[[118 123 134 121 130 139 124 130 131 135]
 [141 113 140 121 110 127 137 114 118 123]
 [130 116 125 106 128 141 111 124 130 128]
 [133 130 110 127 121 130 130 131 119 110]]
->
[[118 123 134 121 130 139 124 130 131 135]
 [130 116 125 106 128 141 111 124 130 128]
 [133 130 110 127 121 130 130 131 119 110]
 [141 113 140 121 110 127 137 114 118 123]]

[[127 127 142]
 [131 121 135]
 [126 122 139]
 [122 104 122]
 [134 135 146]
 [133 131 131]]
->
[[122 104 122]
 [126 122 139]
 [127 127 142]
 [131 121 135]
 [133 131 131]
 [134 135 146]]

[[128 103]
 [102 130]
 [123 106]]
->
[[102 130]
 [123 106]
 [128 103]]

[[126 120 102 119 117]
 [146 132  98 121 130]
 [128 127 127 128 129]
 [115 129 149 131 115]
 [119 109 129 107 118]
 [127 126 125 129 130]
 [106 132 126 130 115]]
->
[[106 132 126 130 115]
 [115 129 149 131 115]
 [119 109 129 107 118]
 [126 120 102 119 117]
 [127 126 125 129 130]
 [128 127 127 128 129]
 [146 132  98 121 130]]

[[141 115 119 125 121 116 123 121]
 [114 116 150 128 122 143 136 114]
 [139 127 131 126 150 128 127 128]
 [133 140 114 129 126 133 121 116]]
->
[[114 116 150 128 122 143 136 114]
 [133 140 114 129 126 133 121 116]
 [139 127 131 126 150 128 127 128]
 [141 115 119 125 121 116 123 121]]

[[120 109]
 [138 132]
 [108 140]
 [153 113]
 [125 130]]
->
[[108 140]
 [120 109]
 [125 130]
 [138 132]
 [153 113]]

[[132 124 125 128 129 106 136 127 135 150 125]
 [124 130 131 124 129 123 139 123 133 118 136]
 [128 130 132 115 133 110 131 126 131 147 124]
 [122 129 115 131 123 120 121 127 126 126 115]]
->
[[122 129 115 131 123 120 121 127 126 126 115]
 [124 130 131 124 129 123 139 123 133 118 136]
 [128 130 132 115 133 110 131 126 131 147 124]
 [132 124 125 128 129 106 136 127 135 150 125]]

[[137 129 122 130 123 126 131 119]
 [115 115 136 130 137 119 115 128]
 [130 132 118 128 134 121 116 134]
 [136 116 153 128 135 131 126 122]
 [122 126 136 130 120 126 124 119]
 [119 129 133 129 144 128 130 129]]
->
[[115 115 136 130 137 119 115 128]
 [119 129 133 129 144 128 130 129]
 [122 126 136 130 120 126 124 119]
 [130 132 118 128 134 121 116 134]
 [136 116 153 128 135 131 126 122]
 [137 129 122 130 123 126 131 119]]
---
[[126 136 138 125 136 134 122 137 137 131 147 134 121 115]
 [119 102 129 126 121 123 128 129 127 120 132 131 121 123]
 [118 127 143 127 137 128 130 115 123 122 124 132 131 124]
 [134 118 132 138 128 133 135 133 125 128 121 124 123 138]]
->
[[121 115 126 136 138 125 136 134 122 137 137 131 147 134]
 [121 123 119 102 129 126 121 123 128 129 127 120 132 131]
 [131 124 118 127 143 127 137 128 130 115 123 122 124 132]
 [123 138 134 118 132 138 128 133 135 133 125 128 121 124]]

[[125 140 109 120 140]
 [145 114 129 148 139]
 [117 113 154 121 121]]
->
[[120 140 125 140 109]
 [148 139 145 114 129]
 [121 121 117 113 154]]

[[144 151 126 115 114]
 [112 123 137 144 132]
 [133 121 123 134 127]
 [134 137 152 110 112]
 [119 125 110 134 121]
 [143 142 108 121 127]]
->
[[115 114 144 151 126]
 [144 132 112 123 137]
 [134 127 133 121 123]
 [110 112 134 137 152]
 [134 121 119 125 110]
 [121 127 143 142 108]]

[[112 123 142 128 120 120 140]
 [137 122 118 136 145 130 112]
 [123 142 128 120 120 140 152]
 [145 130 112 123 142 128 120]
 [118 136 145 130 112 123 142]
 [130 112 123 142 128 120 120]
 [132 137 122 118 136 145 130]
 [114 132 137 122 118 136 145]
 [136 145 130 112 123 142 128]
 [122 118 136 145 130 112 123]
 [142 128 120 120 140 152 134]]
->
[[120 140 112 123 142 128 120]
 [130 112 137 122 118 136 145]
 [140 152 123 142 128 120 120]
 [128 120 145 130 112 123 142]
 [123 142 118 136 145 130 112]
 [120 120 130 112 123 142 128]
 [145 130 132 137 122 118 136]
 [136 145 114 132 137 122 118]
 [142 128 136 145 130 112 123]
 [112 123 122 118 136 145 130]
 [152 134 142 128 120 120 140]]

[[138 120 108 121 108 128 144 138 130 131 143 105]
 [133 122 114 148 145 118 135 146 138 134 114 155]
 [147 135 131 128 133 127 109 146 137 133 156 105]]
->
[[143 105 138 120 108 121 108 128 144 138 130 131]
 [114 155 133 122 114 148 145 118 135 146 138 134]
 [156 105 147 135 131 128 133 127 109 146 137 133]]

[[131 129 128 127 128 125 128 129 142 124 127 128 122 129]
 [129 130 128 127 125 126 125 129 130 118 128 129 124 130]
 [129 128 129 127 127 121 127 128 129 125 128 131 126 136]
 [128 130 129 126 128 123 128 128 132 126 127 130 121 129]
 [129 129 130 125 123 127 123 128 130 116 128 129 100 128]
 [128 128 129 125 128 121 128 128 130 121 128 129 125 129]]
->
[[122 129 131 129 128 127 128 125 128 129 142 124 127 128]
 [124 130 129 130 128 127 125 126 125 129 130 118 128 129]
 [126 136 129 128 129 127 127 121 127 128 129 125 128 131]
 [121 129 128 130 129 126 128 123 128 128 132 126 127 130]
 [100 128 129 129 130 125 123 127 123 128 130 116 128 129]
 [125 129 128 128 129 125 128 121 128 128 130 121 128 129]]
---
[[121 124 126 128 138 119 133 136 142 130]
 [136 134 127 128 114 113 126 125 137 127]
 [127 130 123 149 116 127 121 137 132 122]
 [137 130 133 147 101 103 139 119 139 125]]
->
[[130 121 124 126 128 138 119 133 136 142]
 [127 136 134 127 128 114 113 126 125 137]
 [122 127 130 123 149 116 127 121 137 132]
 [125 137 130 133 147 101 103 139 119 139]]

[[128 138 133 128 116 126 128 113 145 110 134 142]
 [121 151 135 126 116 128 120 105 146 109 132 133]
 [128 129 131 127 123 129 129 123 134 119 133 139]
 [121 119 122 120 127 129 129 126 126 129 122 131]]
->
[[142 128 138 133 128 116 126 128 113 145 110 134]
 [133 121 151 135 126 116 128 120 105 146 109 132]
 [139 128 129 131 127 123 129 129 123 134 119 133]
 [131 121 119 122 120 127 129 129 126 126 129 122]]

[[112 124 145 139 119 103]
 [113 123 136 128 130 123]]
->
[[103 112 124 145 139 119]
 [123 113 123 136 128 130]]

[[111 119 142 125 150]
 [105 131 112 147  98]
 [132 126 107 114 151]
 [152 110 144 150 119]
 [143 109 129 115 118]]
->
[[150 111 119 142 125]
 [ 98 105 131 112 147]
 [151 132 126 107 114]
 [119 152 110 144 150]
 [118 143 109 129 115]]

[[130 135 149 137 134 102 140 111 154 142 127 149 131 111]
 [152 108 146 110 113 111 112 134 110 151 129 129 151 138]
 [142 136 114 154 107 122 118 121 138 149 122 141 108 139]]
->
[[111 130 135 149 137 134 102 140 111 154 142 127 149 131]
 [138 152 108 146 110 113 111 112 134 110 151 129 129 151]
 [139 142 136 114 154 107 122 118 121 138 149 122 141 108]]

[[121 121 146 121 134 131 141 138]
 [110 111 136 113 140 122 146 136]
 [128 128 128 128 128 132 128 128]
 [116 122 126 154 118 121 146 141]
 [128 128 128 128 128 116 128 128]
 [117 132 149 124 123 130 145 137]
 [106 133 136 144 117 134 147 128]
 [107 129 143 140 120 124 140 115]
 [123 116 151 118 127 132 143 140]
 [125 119 140 116 110 124 137 134]
 [125 120 151 118 116 128 141 139]
 [108 147 136 129 119 134 147 135]]
->
[[138 121 121 146 121 134 131 141]
 [136 110 111 136 113 140 122 146]
 [128 128 128 128 128 128 132 128]
 [141 116 122 126 154 118 121 146]
 [128 128 128 128 128 128 116 128]
 [137 117 132 149 124 123 130 145]
 [128 106 133 136 144 117 134 147]
 [115 107 129 143 140 120 124 140]
 [140 123 116 151 118 127 132 143]
 [134 125 119 140 116 110 124 137]
 [139 125 120 151 118 116 128 141]
 [135 108 147 136 129 119 134 147]]

[[129 138 154 123 118 136 138 126 117 141 126 144 134]
 [135 134 140 129 135 127 136 134 134 137 137 129 134]]
->
[[134 129 138 154 123 118 136 138 126 117 141 126 144]
 [134 135 134 140 129 135 127 136 134 134 137 137 129]]
